Below is a small trained network, with its code and all its weights. Each question gives an input and a target symbol and asks what happens when units are switched off, that is, made to give their printed mean instead of their output.

import numpy as np


def w(rows, s, z=0):
    codes = np.array(rows[::2]) - 128.0
    scale = np.full(codes.shape[1], s)
    scale[-1] = z or s
    return codes * scale


def norm(h):
    return h / np.sqrt((h * h).mean(-1, keepdims=True) + 1e-5)


def softmax(a):
    e = np.exp(a - a.max(-1, keepdims=True))
    return e / e.sum(-1, keepdims=True)


def log_softmax(a):
    a = a - a.max(-1, keepdims=True)
    return a - np.log(np.exp(a).sum(-1, keepdims=True))


def net(x, mask):
    ids = ['αεζηθμξπτω'.index(c) for c in x.split()]
    T = len(ids)
    res = E[ids] + P[:T]
    u = 0
    for l in range(2):
        r = norm(res)
        for j in range(3):
            rows = slice(4 * j, 4 * j + 4)
            q, k, v = (r @ M[l][rows].T for M in (Q, K, V))
            z = softmax(np.where(np.tri(T) > 0, q @ k.T / 4**0.5, -1e9)) @ v
            o = O[l][rows]
            res = res + np.where(mask[u + j], z, o[:, -1]) @ o[:, :-1]
        u += 3
    return log_softmax(norm(res)[-1] @ U[:, :-1].T + U[:, -1])


Q, K, V, O = {}, {}, {}, {}
E = w([
[149,173,209,88,129,44,110,126,139,54,85,131],'α',
[211,88,108,134,135,80,82,185,68,35,184,100],'ε',
[183,85,142,65,93,111,135,132,176,159,69,78],'ζ',
[216,145,135,192,123,57,139,22,152,148,101,210],'η',
[191,129,200,98,103,105,203,202,100,16,138,149],'θ',
[91,119,197,149,34,165,76,162,187,100,60,127],'μ',
[145,254,120,100,80,134,113,66,102,21,91,82],'ξ',
[132,100,104,62,126,181,74,145,143,19,105,162],'π',
[115,143,158,72,83,172,85,74,88,131,254,191],'τ',
[60,195,148,101,227,170,108,193,137,194,147,43],'ω',
],0.01)
P = w([
[65,170,76,66,74,3,58,209,35,149,19,114],'0',
[108,104,176,78,137,129,123,110,83,155,101,129],'1',
[185,235,157,90,100,79,100,208,196,153,94,184],'2',
[85,72,147,91,110,55,124,136,249,83,156,76],'3',
[143,107,180,136,171,181,118,68,119,158,111,142],'4',
[199,215,149,136,129,168,106,184,204,134,126,192],'5',
[112,84,155,150,128,151,110,120,224,73,176,97],'6',
[166,112,180,148,187,197,111,57,137,143,126,149],'7',
],0.011)
Q[0] = w([
[25,111,84,120,111,87,96,105,128,92,152,117],'L0H1',
[76,94,105,170,91,90,215,77,222,120,205,58],'L0H1',
[136,131,160,137,113,98,95,152,225,15,166,84],'L0H1',
[54,153,34,207,91,119,207,171,32,191,153,177],'L0H1',
[157,73,111,125,168,142,179,156,47,201,53,168],'L0H2',
[126,64,113,136,129,166,151,131,203,151,182,83],'L0H2',
[103,142,114,156,170,119,132,169,144,145,225,212],'L0H2',
[186,150,146,97,77,130,117,177,181,169,136,127],'L0H2',
[182,129,117,191,102,82,136,183,254,59,107,44],'L0H3',
[55,113,134,119,128,91,33,83,218,110,211,46],'L0H3',
[144,110,250,58,181,144,105,60,173,178,91,96],'L0H3',
[125,183,65,92,197,147,69,184,69,145,90,108],'L0H3',
],0.0097)
K[0] = w([
[95,122,90,162,160,127,110,108,141,211,158,85],'L0H1',
[49,176,99,194,185,206,95,115,132,170,186,182],'L0H1',
[173,166,139,164,149,254,156,90,138,152,189,109],'L0H1',
[90,120,81,97,121,43,142,139,45,176,125,172],'L0H1',
[161,106,73,46,86,63,96,158,103,214,83,106],'L0H2',
[114,101,82,162,137,212,217,156,142,139,182,125],'L0H2',
[104,146,111,165,190,113,138,136,101,162,153,218],'L0H2',
[185,123,135,119,101,172,147,194,185,141,116,154],'L0H2',
[197,137,99,163,190,236,153,138,194,63,86,93],'L0H3',
[47,183,72,174,234,234,99,104,151,125,178,131],'L0H3',
[100,154,242,104,166,126,131,124,194,168,171,135],'L0H3',
[83,112,44,123,155,36,154,193,135,179,62,60],'L0H3',
],0.0095)
V[0] = w([
[80,155,166,160,207,183,116,224,129,167,154,70],'L0H1',
[156,121,132,23,136,140,178,121,143,149,196,126],'L0H1',
[185,108,172,113,2,170,118,106,122,110,162,157],'L0H1',
[74,156,162,73,124,161,65,85,143,151,241,192],'L0H1',
[121,133,79,148,138,101,159,133,131,188,93,156],'L0H2',
[103,169,124,103,111,146,109,120,111,165,93,51],'L0H2',
[166,179,156,69,62,131,176,147,114,173,117,199],'L0H2',
[109,132,122,147,160,193,97,89,187,141,158,172],'L0H2',
[82,154,104,162,77,125,189,134,113,163,100,71],'L0H3',
[142,103,146,186,67,66,140,142,103,167,121,141],'L0H3',
[103,119,112,78,71,184,147,92,166,109,93,197],'L0H3',
[131,50,108,164,145,128,113,189,127,172,147,188],'L0H3',
],0.0079)
O[0] = w([
[95,119,147,167,183,44,55,182,129,148,130,193,28],'L0H1',
[176,95,131,47,122,139,103,173,23,99,84,155,180],'L0H1',
[133,124,255,69,31,234,143,99,94,145,139,167,242],'L0H1',
[99,101,140,118,155,208,14,156,87,80,83,131,121],'L0H1',
[107,170,156,75,121,112,97,177,48,120,201,140,37],'L0H2',
[134,104,174,91,187,153,136,77,96,120,169,158,193],'L0H2',
[92,188,155,127,219,212,109,130,190,51,115,118,252],'L0H2',
[167,172,116,99,108,21,134,132,143,118,75,95,34],'L0H2',
[156,110,168,163,34,161,110,167,131,158,105,89,24],'L0H3',
[140,150,152,139,127,120,78,91,101,139,51,115,84],'L0H3',
[117,121,138,99,78,89,111,126,112,137,232,134,190],'L0H3',
[44,219,116,133,92,153,176,38,112,119,100,132,5],'L0H3',
],0.0071,0.0046)
Q[1] = w([
[123,226,109,147,131,156,97,190,161,124,126,108],'L1H1',
[81,76,128,146,175,103,165,97,79,154,103,111],'L1H1',
[96,141,57,114,109,99,112,143,146,102,158,171],'L1H1',
[114,89,155,140,164,149,41,100,126,166,139,139],'L1H1',
[71,8,144,142,115,156,125,85,146,78,215,96],'L1H2',
[170,173,85,109,102,159,125,97,138,126,173,102],'L1H2',
[144,64,135,153,159,106,163,63,75,143,151,108],'L1H2',
[97,129,107,125,116,105,119,114,146,149,134,102],'L1H2',
[152,115,131,142,158,135,149,145,197,119,148,152],'L1H3',
[158,195,157,109,137,175,105,155,168,83,135,150],'L1H3',
[102,205,107,108,103,101,133,166,180,149,112,88],'L1H3',
[130,92,157,108,137,98,140,48,123,136,51,63],'L1H3',
],0.013)
K[1] = w([
[26,181,103,189,141,107,101,169,63,116,112,68],'L1H1',
[173,55,140,98,182,125,170,126,151,218,120,121],'L1H1',
[86,96,54,148,53,74,111,143,142,107,138,112],'L1H1',
[127,121,157,128,175,123,52,101,201,152,118,96],'L1H1',
[156,96,141,142,104,186,119,119,210,114,190,181],'L1H2',
[147,153,79,162,41,112,110,76,86,95,150,110],'L1H2',
[252,70,163,108,164,143,115,91,127,130,155,204],'L1H2',
[110,116,116,153,125,95,137,99,162,172,138,105],'L1H2',
[129,159,125,111,133,173,156,149,168,168,120,193],'L1H3',
[99,127,114,114,92,150,91,160,127,175,166,193],'L1H3',
[36,155,124,76,124,107,127,169,147,225,96,63],'L1H3',
[236,94,157,129,72,97,149,94,171,151,86,115],'L1H3',
],0.011)
V[1] = w([
[136,210,239,194,168,120,69,113,73,213,123,135],'L1H1',
[152,104,134,88,172,23,105,89,106,117,56,37],'L1H1',
[119,139,117,134,113,166,232,208,52,209,143,51],'L1H1',
[108,73,165,197,232,91,156,189,141,66,140,227],'L1H1',
[77,114,41,181,115,70,78,106,158,109,144,232],'L1H2',
[78,187,190,148,111,133,154,129,209,2,123,175],'L1H2',
[26,88,209,92,113,116,101,181,132,147,172,71],'L1H2',
[84,166,110,87,38,108,222,79,166,197,54,127],'L1H2',
[102,82,116,92,159,191,111,211,121,46,155,103],'L1H3',
[124,148,110,154,196,69,87,160,25,89,133,116],'L1H3',
[127,151,180,177,96,68,166,115,124,56,68,6],'L1H3',
[131,41,101,129,207,74,143,152,199,188,54,232],'L1H3',
],0.0073)
O[1] = w([
[195,2,136,185,69,175,97,187,108,127,69,98,108],'L1H1',
[71,161,173,162,57,93,115,109,52,151,147,145,109],'L1H1',
[107,72,81,63,69,150,221,123,115,115,55,85,85],'L1H1',
[58,128,146,253,205,186,151,158,219,54,114,121,100],'L1H1',
[117,73,204,87,113,202,135,59,107,111,208,108,2],'L1H2',
[120,135,34,74,98,217,186,153,32,213,155,98,155],'L1H2',
[103,146,130,189,136,68,207,87,96,146,180,208,190],'L1H2',
[41,97,92,154,193,168,75,176,97,89,183,141,113],'L1H2',
[100,106,77,139,105,122,48,156,72,134,206,68,218],'L1H3',
[191,52,66,77,145,138,149,115,220,124,183,156,53],'L1H3',
[181,116,203,116,185,166,163,139,129,27,146,139,80],'L1H3',
[132,168,86,30,99,174,128,112,30,178,62,197,66],'L1H3',
],0.0073,0.0093)
U = w([
[79,171,165,235,34,159,144,137,104,165,152,127,50],'α',
[109,170,190,131,131,139,121,61,117,42,86,3,98],'ε',
[108,160,130,172,227,84,74,169,131,101,95,149,122],'ζ',
[114,83,92,100,117,167,20,147,79,97,124,122,93],'η',
[85,154,45,147,128,177,195,154,175,135,90,79,153],'θ',
[183,112,140,139,150,143,189,171,38,87,179,195,94],'μ',
[146,176,104,111,76,65,158,118,73,163,67,169,174],'ξ',
[83,165,120,95,146,116,157,70,137,128,212,128,170],'π',
[217,110,115,160,86,85,136,149,180,143,176,81,85],'τ',
[130,82,126,126,120,166,164,27,181,109,83,190,254],'ω',
],0.0066,0.0036)

Each question gives the input, a string of symbols that net reads in full, and the target symbol t.
The units are the heads (4 rows each of Q, K, V and O). Each row of codes is followed by its name. A weight is (code - 128) times the scale printed after its matrix; where a second scale follows, it is the last column's (O and U).
mask holds one flag per head, layer by layer. A switched-off head (its flag False) gives its mean, the last column of its rows in O, instead of its output. The means were averaged over made-up inputs and are rounded, as every weight is.
A unit's drop is (log p(t) with every unit on - log p(t) with that unit switched off) / (log p(t) with every unit on - log p(t) with every unit switched off).
The circuit of an input: a set's keep is (log p(t) with only the set's units on - log p(t) with every unit switched off) / (log p(t) with every unit on - log p(t) with every unit switched off). Starting from all 6 units, units are removed one at a time, each time the one whose removal leaves the highest keep (on an exact tie, the one counted first), for as long as the keep stays at least 0.8.
circuit, biggest first: the units of the circuit, biggest drop first
unit that matters most: the unit with the biggest drop
heads that matter: for each layer, one digit per head in row order, 1 if its drop is at least 0.15 and else 0, layers parted by /
input ξ μ α ω π ω, target ξ: circuit, biggest first -> [L0H2; L0H3; L1H1; L0H1]
input ζ ω π ζ, target ζ: circuit, biggest first -> [L0H1]
input τ η ζ ξ η η, target τ: heads that matter -> 010 / 101
input ω η ζ ζ, target ε: circuit, biggest first -> [L1H3; L0H1; L0H2]
input ζ ω ζ ξ ζ μ ζ, target α: heads that matter -> 100 / 011
input ζ ζ ζ π ξ ζ, target ζ: circuit, biggest first -> [L1H2; L0H1; L0H2; L0H3]
input ξ τ π θ μ ζ ζ ε, target τ: circuit, biggest first -> [L1H2; L1H3]
input η α α ζ, target ξ: circuit, biggest first -> [L0H2; L1H3]
input ω π ξ μ α ζ η, target ε: heads that matter -> 110 / 011
input θ ξ π η η π, target θ: circuit, biggest first -> [L0H2; L1H1; L1H2]
input ζ ζ ξ τ ξ θ, target ζ: heads that matter -> 111 / 010
input ω π ω, target ω: heads that matter -> 110 / 011
input ζ θ α ζ, target θ: heads that matter -> 110 / 111
input π ξ ω ζ ζ ζ, target π: unit that matters most -> L0H2
input α ε ε, target α: heads that matter -> 111 / 110
input ζ π ζ θ ζ ξ η, target τ: heads that matter -> 011 / 000
input ζ η θ ε ζ ζ ε, target ξ: heads that matter -> 011 / 000
input ζ ε ζ π ζ π ζ π, target ξ: heads that matter -> 110 / 001
input α π η η, target π: circuit, biggest first -> [L0H3; L1H2]
input θ π ξ, target θ: heads that matter -> 110 / 110
input ζ ζ η ξ, target τ: unit that matters most -> L0H3
input ξ τ ζ τ π τ ζ, target η: heads that matter -> 100 / 000
input π π ε, target π: circuit, biggest first -> [L1H1; L0H1; L1H2]
input ζ μ μ μ θ η, target ζ: circuit, biggest first -> [L1H2; L0H1; L0H3; L0H2]
input π η η η, target ε: circuit, biggest first -> [L1H3; L0H1; L1H2; L0H2]
input π π ζ ω ω, target θ: heads that matter -> 001 / 100
input α ξ ω ε ζ ζ, target α: circuit, biggest first -> [L0H2; L1H1; L0H1; L0H3]
input π ε α ζ, target ξ: circuit, biggest first -> [L1H3; L0H2]
input τ θ τ, target τ: unit that matters most -> L1H3
